Each row is followed by its class.
12,4,-34,-6,-27,-3,-5,-31,-11,29,-7,18,14,11,-20,8,31,3,5,-14,2,23,-5,12,6,0,-3,6,-28,21,4,-5,0,-29,-15,8,0,-2,-19,-20,-4,5,7,-5,12,-24,2,-3,10,-2,10,-9,0,29,5,6,0,4,13,2,-8,-4,1,2,-3,11,12,-8,27,-8,-29,3,-30,22,1,7,18,3,3,-28,24,-6,2,-1,-35,-10,9,-2,-4,-23 | Z752
9,-6,18,0,-9,-4,19,-11,-7,3,9,10,16,-2,-15,9,29,15,-12,-7,-11,15,7,-22,7,-11,-6,4,-11,17,15,3,-19,-10,-9,4,-1,-4,-13,-10,20,15,5,4,0,-17,14,3,-3,2,-13,-5,12,17,12,-7,-9,-7,-2,-5,-17,-1,-9,20,12,-3,11,-24,13,4,-19,-8,-12,15,-1,41,19,4,5,33,13,9,9,8,-14,0,11,5,14,-14 | Z559
18,7,15,21,-7,11,5,-10,-12,7,-1,-1,11,-7,-18,-9,20,27,17,13,10,33,-2,-15,11,13,-1,34,-8,18,-12,10,-23,-4,15,15,-27,15,-9,8,10,-2,-13,-9,-7,-13,4,6,-6,-2,-11,5,4,-9,9,-19,-13,16,-2,-15,-13,6,7,18,-3,-10,-20,-24,13,9,23,-2,-3,-10,-4,19,32,-3,-9,-6,38,3,-16,-11,12,-4,-7,29,16,-19 | Z752
13,-12,-6,-22,-22,-4,24,-31,-10,13,11,14,26,8,-41,14,27,-3,-6,-19,-14,13,1,-1,3,-18,-12,-12,-16,9,25,-14,-22,-6,-26,6,6,-16,-17,-20,13,-16,11,2,11,-24,3,10,6,7,-3,-22,15,43,15,-3,5,-19,-5,10,-19,-1,-15,9,16,20,24,1,22,2,-56,-2,-36,36,-4,37,21,-4,25,-15,14,8,8,12,-46,-25,14,-21,4,-7 | Z752
-9,-8,17,-8,10,-6,10,0,10,-18,-5,-4,6,6,-4,-11,4,-1,-21,-11,-14,-10,7,14,-14,-10,-1,-10,-11,-15,9,-1,-1,-17,2,-1,-1,-12,1,-4,15,-6,6,11,-17,-17,-12,2,-1,3,5,-21,2,21,-5,11,-2,-26,10,0,-17,-6,4,-19,16,-3,16,5,-4,-8,-17,3,10,6,-1,14,-8,4,14,16,-17,-10,-6,12,-7,-5,0,-21,11,-10 | Z559
10,1,32,4,6,9,10,-14,4,-1,-1,2,10,-18,-16,1,17,41,11,-2,3,-6,-10,-20,8,-8,11,19,-6,19,3,18,1,-14,26,-8,-3,2,-7,-8,13,-3,-8,-3,-7,-9,22,10,-8,-25,-30,6,10,-7,23,-13,0,0,-3,-11,-5,3,-2,6,-9,0,-2,-4,-5,9,19,-8,3,-34,-11,14,16,-6,1,-4,24,22,-2,-6,16,6,-10,9,86,-11 | Z559
0,-18,-28,-12,-22,-3,23,-6,1,10,8,4,23,4,-15,8,13,-22,-22,5,-16,23,4,3,-8,-8,-15,-10,-16,8,24,-8,-24,-7,-37,17,-1,-9,-22,-4,-2,-1,9,4,-5,-28,11,17,6,6,4,-11,9,39,12,-2,10,-25,-1,8,-14,-12,-2,11,17,12,11,-3,13,-19,-49,-3,-30,46,17,36,15,0,20,-4,24,12,-5,-3,-42,-14,19,-14,2,-15 | Z752
15,-20,-7,-4,-15,0,25,-11,-8,11,7,7,18,13,-17,12,11,-15,-15,-3,-10,23,-1,-6,-7,-4,-8,-7,-23,14,12,-9,-21,-7,-14,12,5,-14,-10,-7,6,0,7,-3,-4,-23,14,4,-9,1,-6,-16,2,30,21,-9,4,-12,-17,8,-18,-7,-6,12,19,4,3,4,14,-11,-34,-2,-42,32,20,30,18,1,8,-17,22,12,-4,0,-32,-22,11,-4,3,-2 | Z752
1,-18,-23,-10,-11,-4,7,-7,-12,10,-5,-1,-1,6,0,2,-18,-23,-12,-9,-5,6,-8,4,-4,2,-6,-21,-13,-4,20,-9,-1,-2,-25,5,9,-11,-3,-16,-13,-4,15,-4,-3,-22,11,-6,-3,-1,17,2,-8,19,7,5,2,1,-8,13,-10,2,12,-3,3,21,-11,11,10,-17,-34,9,-17,19,13,6,10,-11,7,-42,5,-3,4,0,-18,-12,8,-14,-15,3 | Z752
19,-10,-2,2,-25,4,22,-29,-13,21,-5,3,12,4,-18,3,18,0,13,-6,1,23,0,-9,0,-3,-5,6,-22,11,7,3,-10,-17,-12,14,-17,-10,-8,-22,10,-6,27,-3,4,-31,13,4,2,-3,-3,-5,0,24,8,0,-4,-1,-8,-2,-21,-2,-7,5,8,6,3,-2,12,-4,-25,-10,-25,4,14,35,10,0,0,-18,19,-1,-3,5,-21,-21,2,-1,-1,-14 | Z752
23,1,31,5,-7,3,4,-11,-8,19,6,9,12,-2,-32,7,33,31,10,-9,-9,14,7,-14,6,-14,3,25,-7,26,10,17,-10,-6,14,-1,-14,-2,-9,-5,37,-5,-2,12,11,-15,16,24,9,4,-31,-9,23,17,12,-9,3,-1,5,-9,0,-16,-17,13,7,-13,22,-27,19,11,15,-12,-7,-12,-17,42,13,2,8,9,26,10,-2,1,-1,-3,-7,20,21,-20 | Z559
16,-6,2,9,-2,7,-16,11,-12,32,8,18,-13,2,14,2,-8,-19,16,-9,2,8,1,-12,-1,-14,-4,3,19,4,-13,-4,27,46,-23,-7,11,2,9,-6,2,-2,2,0,33,13,-3,-9,0,7,-8,2,7,-5,3,-8,9,3,-11,8,1,-1,-16,29,6,7,11,5,0,5,10,-5,-11,-11,4,-4,1,-2,-3,-17,-12,7,8,-1,4,4,-1,-1,-17,6 | Z559
19,1,10,7,-13,8,8,-12,1,19,2,9,-1,14,-17,6,31,5,11,-13,1,14,-10,-11,14,-4,2,0,-8,15,8,9,7,-6,-2,-6,0,-2,-11,-22,6,-9,5,-11,9,-12,24,-3,-6,-10,-19,-43,14,8,17,-5,6,9,-32,-9,-10,1,-6,11,1,5,5,3,17,5,17,-13,-11,-16,-7,20,-2,-16,3,-17,26,14,0,-1,3,-8,-1,3,3,-9 | Z559
9,5,-20,8,-8,-3,-18,-4,-22,25,17,20,3,1,-24,8,12,4,1,-2,-7,10,6,1,3,-20,-10,6,-1,31,11,1,-7,8,-19,-5,-5,-6,-2,10,19,10,-5,9,26,-6,-8,9,23,7,-17,-19,12,26,-15,-3,12,-4,12,-10,-8,-7,-9,25,-12,-6,34,-13,21,1,14,-5,-15,23,-15,-2,18,12,4,8,9,25,8,3,-21,9,-1,4,6,-21 | Z559
